Below are the code and all the weights of a small trained network. Each question names an input and a target symbol and asks about switching units off, where a switched-off unit gives its printed mean instead of its output.

import numpy as np


def w(rows, s, z=0):
    codes = np.array(rows[::2]) - 128.0
    scale = np.full(codes.shape[1], s)
    scale[-1] = z or s
    return codes * scale


def f(y):
    return np.maximum(y, 0)


def softmax(a):
    e = np.exp(a - a.max(-1, keepdims=True))
    return e / e.sum(-1, keepdims=True)


def log_softmax(a):
    a = a - a.max(-1, keepdims=True)
    return a - np.log(np.exp(a).sum(-1, keepdims=True))


def net(x, mask):
    ids = ['αεηθλπ'.index(c) for c in x.split()]
    T = len(ids)
    res = E[ids] + P[:T]
    r = res
    for j in range(3):
        rows = slice(2 * j, 2 * j + 2)
        q, k, v = (r @ M[0][rows].T for M in (Q, K, V))
        z = softmax(np.where(np.tri(T) > 0, q @ k.T / 2**0.5, -1e9)) @ v
        o = O[0][rows]
        res = res + np.where(mask[j], z, o[:, -1]) @ o[:, :-1]
    y = f(res @ A[0][:, :-1].T + A[0][:, -1])
    res = res + np.where(mask[3:11], y, B[0][:, -1]) @ B[0][:, :-1]
    return log_softmax(res[-1] @ U[:, :-1].T + U[:, -1])


Q, K, V, O, A, B = {}, {}, {}, {}, {}, {}
E = w([
[161,82,194,253,193,207,143],'α',
[23,102,125,109,100,168,119],'ε',
[122,154,188,99,48,167,158],'η',
[126,54,110,179,103,139,138],'θ',
[130,83,168,126,201,103,155],'λ',
[131,177,113,179,155,114,114],'π',
],0.018)
P = w([
[66,198,34,137,235,76,172],'0',
[150,183,186,164,53,106,162],'1',
[221,96,123,57,67,153,128],'2',
[29,156,137,103,202,156,70],'3',
[99,165,192,197,44,88,152],'4',
[234,107,136,50,69,161,103],'5',
[16,130,131,116,196,153,80],'6',
[68,143,197,216,33,57,132],'7',
[244,118,143,51,81,167,100],'8',
[25,115,122,122,196,162,106],'9',
[43,127,197,255,11,19,141],'10',
[210,99,121,69,77,156,51],'11',
[25,93,98,133,206,169,143],'12',
],0.013)
Q[0] = w([
[255,135,95,121,50,102,97],'H1',
[58,165,144,119,127,151,100],'H1',
[205,98,93,55,172,254,4],'H2',
[60,110,181,169,187,138,81],'H2',
[156,129,96,49,178,206,101],'H3',
[177,123,97,100,110,93,116],'H3',
],0.0098)
K[0] = w([
[183,166,75,47,159,241,132],'H1',
[81,125,187,80,77,67,90],'H1',
[164,102,192,197,133,217,51],'H2',
[90,129,147,158,81,1,122],'H2',
[201,11,165,197,131,166,52],'H3',
[149,121,80,63,136,166,69],'H3',
],0.0097)
V[0] = w([
[181,150,190,117,224,80,134],'H1',
[186,68,88,185,117,144,140],'H1',
[123,54,91,137,252,124,149],'H2',
[153,169,144,231,125,94,137],'H2',
[92,147,133,67,150,108,152],'H3',
[51,92,233,166,77,193,107],'H3',
],0.011)
O[0] = w([
[73,177,80,173,64,170,164,74],'H1',
[159,183,123,69,90,97,59,125],'H1',
[164,129,67,202,198,141,22,179],'H2',
[94,247,173,66,130,127,104,237],'H2',
[149,133,137,174,79,182,167,105],'H3',
[76,131,41,125,97,77,101,254],'H3',
],0.011,0.0078)
A[0] = w([
[247,126,177,113,88,98,135,255],'N1',
[81,140,171,113,128,165,2,142],'N2',
[199,28,196,156,119,59,157,133],'N3',
[166,157,101,117,210,123,82,13],'N4',
[88,134,180,156,19,50,133,87],'N5',
[196,37,108,197,169,149,113,7],'N6',
[124,36,77,76,198,163,230,206],'N7',
[163,79,103,48,112,201,73,56],'N8',
],0.009,0.006)
B[0] = w([
[161,90,32,156,206,146,162,167],'N1',
[157,108,107,95,155,101,150,250],'N2',
[92,174,101,139,117,217,160,171],'N3',
[109,199,146,117,123,97,139,177],'N4',
[176,151,141,143,136,81,175,181],'N5',
[145,184,117,81,88,161,96,183],'N6',
[160,87,199,204,133,107,66,176],'N7',
[56,231,247,142,70,163,115,152],'N8',
],0.012,0.017)
U = w([
[149,87,21,162,162,68,116,105],'α',
[146,66,146,156,208,137,87,213],'ε',
[132,171,218,176,27,88,94,3],'η',
[208,143,159,65,78,125,33,140],'θ',
[1,138,67,164,90,191,111,226],'λ',
[70,160,157,136,131,162,187,69],'π',
],0.0078,0.0033)

Each question gives the input, a string of symbols that net reads in full, and the target symbol t.
The units are the heads (2 rows each of Q, K, V and O) and the neurons (one row each of A and B). Each row of codes is followed by its name. A weight is (code - 128) times the scale printed after its matrix; where a second scale follows, it is the last column's (O, A, B and U).
mask holds one flag per unit, heads first, then neurons. A switched-off unit (its flag False) gives its mean, the last column of its rows in O or B, instead of its output. The means were averaged over made-up inputs and are rounded, as every weight is.
A unit's drop is (log p(t) with every unit on - log p(t) with that unit switched off) / (log p(t) with every unit on - log p(t) with every unit switched off).
The circuit of an input: a set's keep is (log p(t) with only the set's units on - log p(t) with every unit switched off) / (log p(t) with every unit on - log p(t) with every unit switched off). Starting from all 11 units, units are removed one at a time, each time the one whose removal leaves the highest keep (on an exact tie, the one counted first), for as long as the keep stays at least 0.8.
circuit, biggest first: the units of the circuit, biggest drop first
unit that matters most: the unit with the biggest drop
k most important neurons: the k neurons with the biggest drops, biggest first
which heads matter: for each layer, one digit per head in row order, 1 if its drop is at least 0.15 and else 0, layers parted by /
input π ε λ ε, target ε: circuit, biggest first : [H1]
input λ η θ π η θ α, target η: which heads matter : 010
input θ α α π η, target α: which heads matter : 010
input π ε ε π, target ε: circuit, biggest first : [H1 H2 N7]
input λ θ λ λ α ε λ θ, target θ: which heads matter : 011
input π π λ, target ε: circuit, biggest first : [H3 N1]
input θ ε λ λ η π θ ε, target α: which heads matter : 001
input η π ε, target η: circuit, biggest first : [N7 H2 N8]
input λ α λ θ π, target θ: circuit, biggest first : [H2 N6 H3]
input α η ε η θ π π, target θ: which heads matter : 110
input λ θ θ ε η λ λ, target η: circuit, biggest first : [H2 N7]
input ε π ε η λ θ π ε ε ε η, target λ: circuit, biggest first : [H2 N3 H1]
input θ π λ π, target π: 2 most important neurons : [N7 N6]
input λ θ θ π λ π λ θ λ ε, target θ: unit that matters most : H1
input π ε α ε π α π α, target ε: which heads matter : 011
input π α λ θ α λ ε θ, target ε: circuit, biggest first : [H3 N1]
input π ε α ε π θ ε ε ε θ, target ε: which heads matter : 100
input ε λ π α, target λ: which heads matter : 100
input η ε η ε ε λ ε ε π η α, target π: 3 most important neurons : [N3 N5 N1]
input π η α ε α ε λ, target α: circuit, biggest first : [H3]
input λ λ λ λ θ θ θ η λ, target ε: 3 most important neurons : [N1 N6 N4]
input η θ λ θ α ε λ α π λ π, target π: which heads matter : 011
input θ λ α η α ε λ θ, target α: which heads matter : 010
input η λ η ε θ, target π: circuit, biggest first : [N3 H2 H3]
input λ λ ε π θ ε θ λ, target θ: 2 most important neurons : [N6 N4]
input ε α θ λ π ε λ ε π π η, target λ: 2 most important neurons : [N3 N2]
